Facts:
{neklu,dosin,pepor,klozom,grigros,stetran} π fiflol
{pura,mami,gabrur,brizi} π ladrus
{drufo,kipi} π brulis
{viskun,bemus,klebor} π broklu
{vitir,gakigrer,drustil,klagrol,drinis} π guram
{vegrem,toflem,skenagrir} π rufe
{fole,mabor} π zavir
{mumum,nistobin,zepar,sonil} π biku
{gifil,greber,zupli,nuda,pobepil,viga} π giklo
{floflos,zozeta,zisun,felar,plada,flodru} π biklu
{drula,bribal,vebik,plogrom,rafufil,lunem,denotel} π peskuram
{vepo,fefiri} π dusir
{panebral,trogra,tupal,flagrekur,zakin,gestu} π brufum
{motro,skigin,disil,plovan,marel,tristomak} π stali
{pegrin,plastil} π trogros
{plotras,plostesu,pefla,gafuster,vusto} π damer
{trumaplu,kena,rufe,nuduplon} π zitrak
{foli,biku,gruklas} π zavuk
{drufam,pibok,kitruni,groplu,druda,pubribu} π plastil
{terok} π vusto
{rumu} π fole
{stozak,gapluton,dufler,stamin,dumes,greduke} π buges
{biklu,flobis} π mutrestik
{fada,subris,plana,bratarol,droma} π tena
{giklo,tridril,trozavar,peklen,fadran} π vonanak
{vadrur,kuvan,bestu} π gekur
{kilak,bote,vazek,raste,stegre,bisim} π klustim
{klufada,zusku,lotrustun,drokivu,gatum} π kuvan
{flogu,pleru,guna} π skifor
{vutrak,rirepa,votin,flepur,vezu} π vekon
{zosti,rizo} π gapon
{guram,ganem,daplol,sagram,braskem,zame} π debrum
{brivu,rokos,drapofla,breple,solok,grodivon} π skagam
{trafir,fere,ditrur,luflu,brevinar,degril} π mami
{dratil,menar,legreklim} π ganem
{pligro,bibra} π vebik
{fubam,mavar,klepel,drekla,zokli} π flatre
{brovok,drubok} π nuduplon
{klidre,dopla,raklil} π sesim
{drubre} π dufler
{kletrek,sesim} π bisol
{tason,movukol,kiralol,bopen,grikan,lamur} π zakin
{flistam,vekon,brobruti} π flanen
{soplinol,fiflol} π bilek
{tregun} π skilas
{flatre,klakoper,drebro,nikle,topilik,kedros} π gaklek
{trigun} π flistam
{sekek,tosku} π vadrur
{broklu,plodrok,ropin,flunu} π neklo
{finak} π klobusko
viskun ε: flepur,vadrur,groplu,nuduplon
vegrem ε: skifor,klufada,drubok
gakigrer ε: zavuk,terok
mumum ε: drokivu,bratarol
floflos ε: brivu,peskuram
drula ε: gafuster,luflu,plastil
vepo ε: vadrur,drebro,kipi
panebral ε: degril,klidre
motro ε: raklil
drustil ε: trogros,drufo
pepor ε: zisun,trigun,greduke,drekla,bratarol
stozak ε: klidre,tason,dosin,giklo
biklu ε: pegrin,tena
kena ε: skagam,pegrin,bopen,votin
zozeta ε: bisim,pleru,plana
bote ε: gabrur,breple,grikan
vutrak ε: sekek
debrum ε: pefla,plastil,bribal
klozom ε: dosin
trafir ε: lunem,disil,lotrustun
flobis ε: zisun,finak
kitruni ε: bisim,mavar,gatum,dusir,brovok,trogra
rufe ε: trozavar,peklen
fubam ε: lamur
pobepil ε: neklo
drubre ε: bisim,trogros,klidre,plastil,drinis
drapofla ε: brovok,plogrom
dopla ε: bopen
vebik ε: trogros,mutrestik
tupal ε: mavar
soplinol ε: klufada,menar,nuda
tregun ε: felar,plada,skigin,marel,drinis
flatre ε: mutrestik,brevinar,brizi,sonil
subris ε: vonanak,pligro
rafufil ε: fole
movukol ε: luflu,klufada,klagrol
fadran ε: flepur,gifil,zavir
daplol ε: brobruti,zepar
klustim ε: droma,tristomak
plodrok ε: denotel,zavir,guram
zokli ε: fiflol,dufler
stamin ε: fefiri,pleru,droma,tena,peklen,broklu
viga ε: gafuster,trogros,drufam
ropin ε: mami,plotras,drufo,plada
gruklas ε: pleru,gaklek
vezu ε: mutrestik,flunu,lotrustun
klebor ε: felar,druda,zakin,lamur,gekur
pubribu ε: mabor,plogrom,drubok
guna ε: gestu,flunu
skenagrir ε: greber,bratarol
topilik ε: fefiri,pegrin,drinis
damer ε: neklu
{drufo,bribal,plotras,klagrol,trafir,groplu,vezu} θ 924
{viskun,gifil,rumu,gapluton,braskem,sonil} θ 88
{vitir,drula,stozak,kena,bibra,fadran,plodrok,gestu,viga,plada,zame} θ 813
{gakigrer,klufada,plogrom,zepar,drubok,kedros} θ 154
{mumum,felar,kiralol,trigun,rizo,pubribu,finak} θ 4
{floflos,dosin,drufam,mabor,flobis,disil,brovok,raste,plana,lunem,daplol,flepur,gafuster,grikan,greduke} θ 715
{vepo,drubre,drinis,menar} θ 668
{panebral,rirepa,solok,brobruti,stegre,gruklas,topilik} θ 18
{greber,plostesu,bote,nistobin,brivu,trogra,klidre,tregun,subris,movukol,marel,lotrustun,druda,klakoper,zokli,tosku,guna} θ 460
{trumaplu,dratil,tridril,nuda,plovan,flagrekur,gabrur,klepel,droma,gatum,bestu} θ 537
{foli,toflem,ditrur,skigin,pobepil,dopla,breple,bratarol,denotel,flodru,stetran} θ 23
{drustil,bemus,zozeta,votin,nikle} θ 2
{pepor,flogu,zisun,zosti,kitruni,trozavar,drapofla,kletrek,tupal,soplinol,sagram,sekek,drekla,drokivu,drebro,dumes,klebor,brizi,tristomak,lamur,skenagrir} θ 607
{vutrak,pligro,fubam,zusku,kipi,brevinar,pleru,bisim} θ 733

Known rows:
[ 11  19 -10  19   3  -5 -15  15 -28  29  29   3   6  36   9 -27  -6 -10
 -11  24  14  -8  -4  -9  12  -5  11  -5  -8 -19  -1  17 -16  -6  -8 -17
   5 -19 -10   6   2   5   5  -3  -3  -9  -9  -5  25 -11  -7   0   4] -> foli
[  1  -5   6  -6  -5   9   9  -5   5 -24 -10  -3  -7  -8  -4  11  10   8
   6  -3  -6   5  -4  13   0   1   4  -5   4  -2   1 -10  -5  11  -4  10
   1  12   0 -24   6   4  -3   0  -2  11   4   1   3 -10   0   2 -18] -> trigun
[ 28   1  -6  19  -2 -20  16 -26  -3 -28 -10  24   1   1  -1  14  22 -12
 -14  -2 -10  -6 -15  17  25  32   5  20  -7  19  22  16 -18   2  11 -44
 -13  -9  -3   4  -5   9 -13  17 -23  28  15 -14  19 -17   1  20 -45] -> brizi
[  5  -9  -2 -10   0   8  -3   4   3   0  -1   5   8  11  10  -3  -1  -6
   6  -6  -5  -7   6   2  -3 -10  -3   0 -12  -4  -8   8  11  -8   1  -4
   1  -2   2   3 -16  -2   1   2   1  -4   5   3   0   0   9  -7   8] -> rafufil
[ 26  -3   5   0   1  10   7  -3  14 -25   2  28  17  14  15  10  28 -29
  -5 -12  -7 -12 -20  10  20  -7 -19  14 -14 -10  14  38 -12  26  20 -15
 -20   0  -1   8 -20   1  -7   6 -26  15  42   0  -4 -20  14  14 -41] -> kitruni
[ -7   8  -8  13  -6  23  15  -6  17  -4   9   9  12  -5  -4  -9  12  -8
 -10   7  -9 -20 -37  -7 -14  37 -29  16   1  -3  10  18   3   7  28 -19
 -16  25  -6  -1  -9 -21  20  15 -13  21  27   3 -25   4   7  -3 -25] -> klufada
[  0  15  10  11  -9  10   2   1  13  13  27   2   3  -4  -6 -10   6 -12
 -13  12  14  -2  -4 -10   7 -15  -1   5  11   4   1  -3 -14  10  -7  27
  -1  -1  -6  18  11  -7   1 -11  -1  -7  -3 -18 -20  -5  -7   3  -5] -> plastil
[-17   5  16   8  -6   2   3  -4   2   8  13  -5   8   3   5  -1   0  -1
   1   3  -1   2   2  -8  -3 -13   5  -2   7 -11  -7   9 -16  26 -11  12
  -3  -1  -4  11  13  -7   4  -8  11  -6 -15   1 -16   1  12   9  -8] -> gaklek
[-10  12  -1  -7   2  -3  -4   4   1   8 -11 -16   1 -17 -10  -8 -15  18
  13  -8   5 -10   0 -20  -8  21   3   0  10  21  -6 -26   0  -4   7  10
 -14  -2  18 -11   5  -1  13  -4   7  -6  -2  16 -19  12  -3 -16  10] -> marel
[ -3 -15   6 -10   7 -22 -20  -2  -5   9 -26   2  21  10  28  18  -7 -12
  18 -32 -14   5  14 -12  -3 -21  -4  -1  -5  -6   2  10   1  12  -5  -7
  -7   0  13  10 -20   4   4  -6   6 -17  -5   9  -5   6   4  -9  19] -> stamin
[ -6   3  -8  10  -4   3 -13   7 -24  27  20  -7  -3  22   3 -17 -12   1
  -5  23   6   8   5   3 -15 -29  14 -22  -8 -25  -2   1  -3 -19 -24   7
  25   6 -15  -8   0  -3  12  -6  12 -14 -34 -14  26 -11 -13 -18  25] -> brobruti
[  9   2   4  -5 -12   6   6  12  14  11  13 -23   0  -6   5   0   6 -21
 -23   8 -10  12   2   2  13 -22  -9  -2   7  -3  -7  17  21  -4   0  24
 -12 -18   7  42 -20   3 -22   6 -23 -21   5 -14  -1  27 -13   9  34] -> debrum
[ 18  36  -7  18  10 -14 -13  22 -26  30  33   5  14  38  12 -37  -6 -16
 -13  18  20 -23  -6 -25  36  26  12  15  -1  -1  -7  20 -25   8  10 -33
 -17 -45   2  16   7   9  -5   1 -12  -7  16   9  10  -4   1  13 -13] -> plotras
[ -8   5   9   4  -4  -4   5  -3  -1   5  10  -3  -2  -3   2   0  -2   0
  -8  10  -2   4  10  -3   5  -2   3   5  10   1  -7  -2  -5   9  -7   4
   8  -2  -7  14  12  -1  -6  -5   5  -4 -12  -9  -8   8   3  12  -2] -> stali
[-10   3   5   8  -6   5   7  -2   3   9  16  -4  -1  -2   4  -5   1  -7
 -12  17  -6   2   2  -2  -2   7  -4   7  11  -5  -7   2   0   8  -5   0
   9   4 -15  15   5  -8  -2   3   1  -4 -11 -15  -8   8  -1  10  -3] -> skifor
[ 12  -2  -6   6   6 -16 -22  14 -25  32  13   9  18  46  32 -12  -9 -20
   0  -1  -1  -7  14 -10   8 -20   8  -2 -16 -22  -9  31   0  -4  -9 -29
   5 -27  -4  21 -18   6  -4   2   5 -18  -7   1  22  -3   9  -2  20] -> dopla
[ 15   3   3  12   4  -6  10 -10   1 -26  -1  22   2   3   2  13  24 -13
  -8  -3  -1  -2 -25  12  21  16 -10  11  -5  -5  20  25 -22  25  17 -23
 -19  -3  -2  -2   2   5 -11   5 -21  24  29   3  10 -16   7  24 -46] -> zosti
[-14   3   2 -11   2   3  16 -19  31 -14 -20   1  -9 -55 -47   5  -5  28
  10 -16   8 -11 -16 -12 -15  17 -13   7   3  43  12 -25  11 -11  28  23
 -22  15  21   0   8 -14  14  -9  -2  11   9  15 -44  17   0 -12  -4] -> gafuster

Rows:
No name comes twice in this set of rows, the named rows included.
[ 21  21  -5 -21   4  14  -6  27 -42  -4  20 -10  -8  48   0 -48  -9  11
  -4  51   6 -21  21   7  32 -26  34 -18 -26 -19 -36   8  -9  -3 -14   3
  20 -31  -4 -12   2  24  -7 -11 -12  -7 -21   4  33  -6   6   6  -7]  bratarol
[  0  24   2 -11   2   9  -7  11   9   8  -3 -13   3 -21 -18 -15 -10  10
   7  -3  19 -12  -6 -28   6   3   1   2  10  26  -3 -31  -7   1   7  36
 -17  -3  21  -8   6   1  14 -16  -4 -12   4   6 -31   3 -18 -17   6]  klidre
[ 16   9  -8   9 -17 -24  12 -31 -10   1 -10  -4  -1  -7   0  -9  -6  -4
 -22  15 -23  -6  22   2  15  24  28  19   8  42  -4 -24  -9 -25 -19 -20
  13  -5  -9  25  -6   9  -6   8  -9  -3 -42 -49   0   8 -15   6  -7]  mami
[ 22  43 -16  23   1 -12  -6  32 -28  36  32 -30   9  29   8 -36  -3 -24
 -32  30   4  -5 -29 -20  32  34  -3   2   6 -14   0  41  -3  -3  19 -30
 -40 -49  15  24 -18  13 -17  17 -41 -16  25  11  33  21 -20  13  19]  klagrol
[ -4   6  -5   7   1   9  12  -7  10  -8  -2   5   7 -10  -7  -5   7  -2
  -5   2  -8 -14 -25  -6  -4  34 -21  14   2   5   9  10   1   5  25 -16
 -15  14   1  -1  -5 -11  12   9 -10  15  22   8 -19   8   7   2 -22]  drubok
[ 10   6   6  21  -7  -7   5  -6  26  16  44  21 -13 -10 -26   5   4  -2
 -12  -6  40  -1   9   0   7 -17  20   8   5  28   4 -10  -6 -17  -9  15
  -1 -41  -2  37  29  -9 -23  -2  12  -3   3 -14  -2 -17   4  12   7]  trogros
[  5 -19  -4  -5 -12  28  11   1  22 -17  -2   8  10   9  20  13  18 -13
  -1 -12 -19  -3 -12  17 -21   4 -21   4  -2 -15   0  12  17  -1   5  -5
  -2  24  -6 -12 -24 -12   6  19  -4  12  25  -4  -7  -7  10  -7  -8]  pubribu
[-11 -15   5   4   3 -18 -33   5 -15  38  -1   2  23  30  31  10 -15 -11
  20 -22  -2  12  17 -11 -21 -63  10 -24 -15 -31   2  20  -5   4 -29   9
   8  -3   4   7 -19  -1  14 -13  24 -32 -31   2  13 -13   1 -26  40]  topilik
[ 13   1   5  12   1  -2  12 -12   3 -26   0  24   6   7   3  11  25 -12
  -6  -3  -3  -4 -24  13  21  11  -8  11  -7  -8  18  29 -22  28  16 -23
 -18  -1  -2  -2   1   4  -7   6 -19  23  29   5   9 -19  11  23 -49]  sekek
[ 24 -19  -7  -2  20  11  -8   8  14 -29 -12  29   2   8  22   8  28 -26
  -2 -13  12 -12  -6   8  24  -9 -24  15 -17  -4   4  33   3  14  17 -39
 -13   4 -20  -3  -6  15 -20  20 -17  12  47  -8  -3 -11   3  35 -38]  tupal
[-11 -21 -14   3  33 -16 -35  10  -5   8 -33   0 -10 -13  19   6  -7   5
  19 -18  30   0  19 -17  -3 -10  -8  -5  -3   4  -2  -6   9  -5 -10 -39
  -1  14 -22 -23  17  21  -6  14  21 -12  -1  -4  -3   7 -19  22   4]  bopen
[ 37 -12   4 -21  -4  10  -8  37  16  -1  31  24 -19  14  14  32   8 -20
   3 -35  27  33  13  19   6   4  -4   4  19  -6   8 -42  17 -21  -4  45
  45 -20   9  -8   6  -5 -25 -21  10  -1  57   1  33 -41  -6 -29  38]  viga
[  6   3  -2   2 -15   3   0  21  -7   5  -2 -50 -10  -2  18  17   5  -6
 -10  -4 -12  38 -11  16  -7   6   6 -23  28 -19   3  -7  15  -6 -20  21
 -13  -4  15 -26 -15  19 -20  20 -12 -13   9  -4  42   8 -34  -5  43]  vitir
[ 22 -12   4  -1   3   2   9  -4  11 -30  -7  27  11  15  18  16  26 -22
  -2 -12 -12  -9  -9  17  21   0 -14  14 -15  -7   7  36  -3  21  16 -27
 -14  -7  -1   9 -17   4 -14  12 -20  18  38   5   3 -13  20  21 -38]  klebor
[ -1  -5   5   3  -4   6   4  -8   7 -18 -11   2  -1  -7   3  17  11   3
   7 -13  -4   7 -10   9  -8   2  -1  -3   5  -2  10  -6 -10  13  -4   9
  -7  14   3 -23   0   0   4   1   1  10   7   2   0 -13  -1  -2 -15]  felar

Now the same objects, written a new way:
Known rows:
[-18  -7  32  19 -21   9  11  22  27   1 -17  10  -5   0  -7  34  14 -13
 -26  10  -7   1  11  14 -32 -11 -44  23   3  -4 -58] -> drapofla
[-18 -17 -17   7  13  24  12  17   1   3   3   2 -13   0  36  19  31  -4
 -11  -8  -4  -5   1   2 -30  31 -34  25  15   5 -25] -> klustim
[ -7 -20 -12  10   2  17  13  23 -21 -13  -6  -4  -8  -2   2  12  35  -5
 -13  -2 -23  -8   1  12 -33  26 -38  19  -5 -10  -8] -> ropin
[-14  13   9  25 -23  11  18  24  34 -11 -16  -4  -5  -3 -13  22  19 -17
 -26  -4 -24  -2   6  11 -27  -2 -41  38  -6   5 -16] -> subris
[-14  -5 -18  13  10  17  18  17   4 -16   2   0  -8   0  41  13  34  -1
 -14  -4 -30 -15   6  -7 -36  14 -28  29  28   4 -28] -> buges
[-26 -21   8  -7   6   7  32  17  27 -12  11  12  -5  -1  29  26  48  -8
 -28 -16 -39   0   9   6 -51   9 -28  37  20  14 -16] -> ganem
[ 22 -17 -28  -4  17  10  23  26 -44 -21  -2 -10  -6  -5  -1  18  37  -2
  -5  20 -45  45  19   8 -32  -6 -28  31  24 -12 -15] -> disil
[ 22 -28 -27  -7  14  14  26  25 -25 -28   0 -12  -9  -4   0  15  32  -3
   0  18 -31  62   9   7 -29   2 -30  34  27  -6 -25] -> raste
[ -1  -9 -19  10  -2  13  20  20  -1 -47   0  -9  -7   2   1   5  31  -7
 -15   2 -41  -1   2   6 -35  12 -35  19  11  -6 -23] -> kilak
[-12 -23 -30   5  18  22   0   8  -3  -4   8   0 -11 -15  32  24  28 -21
 -18  -3 -24 -31   4  -6 -31  10 -29  19  18   2 -29] -> gaklek
[-13   2   3  20 -18   9  11  20   9 -17  -6  -3  -5   8  -6  21  21 -14
 -17  -2 -39   5   6   8 -35 -15 -38  28  12  -4 -38] -> trumaplu
[ -9  -7 -28  11 -22  19  17  27   4  -3   0 -30  -4   5 -22   8  25 -17
 -15  -7 -36   0  13   5 -35  15 -34  35  13  -4 -19] -> gapluton
[-13   4 -18  17 -29  17  15  27  14   4  -4 -27  -3   7 -24  11  22 -20
 -20  -9 -36  -6  17   6 -33   8 -36  36   8  -2 -19] -> rizo
[-11  38   4  20 -11  -2   8  27 -24  -8  -7 -14  -1  21 -31  13  26 -16
  -3 -18 -30 -12  18   6 -45  21 -29  24  30 -20 -27] -> gestu
[  0  19  20  21 -23   3  -1  11  30 -25  -7   2  -8  -9  -9  33  14 -18
 -25  -6 -51 -15   1   5 -31 -55 -44  33  16  -4 -36] -> drebro
[-16  -6  11  23 -28   9   4  21  -2  -3  -2  -8  -5  19 -17  24  20 -18
  -8  -5 -40  16   9   8 -41 -31 -41  27  24  -9 -56] -> stegre
[-13   1 -19  12  11  16  16  14   5 -24   4   2  -7   0  43  17  34  -2
 -16  -3 -38 -17   9  -6 -38   9 -27  28  30   2 -27] -> neklo
[ -9   3 -34   3   9  15  12  16 -10 -28   7  -1  -9   5   1  24  26 -17
 -23  -3 -33  12  11  13 -27  24 -36  14   5 -11 -19] -> fefiri

Rows:
No name comes twice in this set of rows, the named rows included.
[-10   9   0  23 -21  11  10  17  33 -17 -14  -7  -5 -15 -17  24  15 -30
 -30  -2 -38 -20   6   6 -29 -24 -37  33  -8   2 -15]  klakoper
[ -9  70  -2  11  34  -3  12  25 -11 -11  -6  10  -7  15  11  12  28 -11
   2 -32  15 -18  15  -2 -38  80 -13  23  48 -11 -11]  zakin
[-15 -16  34  23 -23   9  12  23  27  -1 -20   8  -4  -3  -6  33  16  -9
 -23  12  -9  -6  10  11 -34 -18 -44  23   5  -3 -56]  soplinol
[ -8  39  -1  13  21   3  19  22   6 -20  -5   3  -7  10  21   8  30  -4
  -2 -21   3 -18   8  -5 -39  54 -19  26  46  -3 -25]  brufum
[-17   3 -24  15 -15  14  -1  19 -27   6   4 -13  -5   9 -15  27  23 -21
 -16  -3 -54  -6  20  10 -37  -7 -37  20  10 -15 -28]  plada
[-12  86  29  24   2 -14   6  23   7 -17 -17  15  -4  21 -26  38  10 -27
 -12 -24  -8  15  17  15 -33  20 -28  27  30 -16 -27]  lamur
[ -3 -40  -3   7  -5  18  20  25   8 -23  -7  -5  -5  -5   2   4  30   1
 -17  15 -10 -23   6   5 -38  31 -38  11  10  -8 -43]  vegrem
[-16 -27   1  15 -22  18   5  27 -14  18  -4 -16  -6   9 -16  16  27 -10
  -9  -6 -15  -9   9  11 -39  13 -42  22   5  -9 -39]  stozak
[-18 -18  31  20 -24  14   6  23  18  13 -17   8  -7  -4  -9  37  15 -14
 -22   7  -2  -1   7  14 -29 -11 -46  21  -4  -3 -48]  kitruni
[-23  35   8  30 -33   5  18  22 -13 -14 -16  20  -2  14   4  47  17  -1
 -20  13 -75  10  26  16 -29 -18 -40  29  10 -11 -20]  brizi
[ 17 -27 -37  -3  20  15  35  24 -23 -42   0 -10  -7   4   1  14  32 -18
   2  26 -42  84   8   4 -31   0 -22  31  24   1 -33]  greduke
[-20  11 -33  22  47  16  10  23   5  -8   0 -14  -4  29  62  16  44  17
 -59   0  16  15  21   6 -28  -8 -37  25  17 -10 -59]  giklo
[ -8  57   3  17 -14   0  17  35  14  -1 -12 -24  -2  18 -48   4  17 -22
  -4 -31   6 -10  18   7 -37  60 -26  34  27 -10 -21]  kiralol
[ -4   7 -24  14   5   8  15  19 -25 -35  -3  -4  -3   0   4  15  35  -7
 -19   5 -60 -17  13   6 -40   5 -31  19  11 -14  -9]  flunu
[-17  10  18  34  -1   6   5  26  17  -5 -13 -15  -4  40   5  25  24   1
 -40  -2   2  64  12  18 -30 -65 -50  34  12  -9 -84]  pobepil

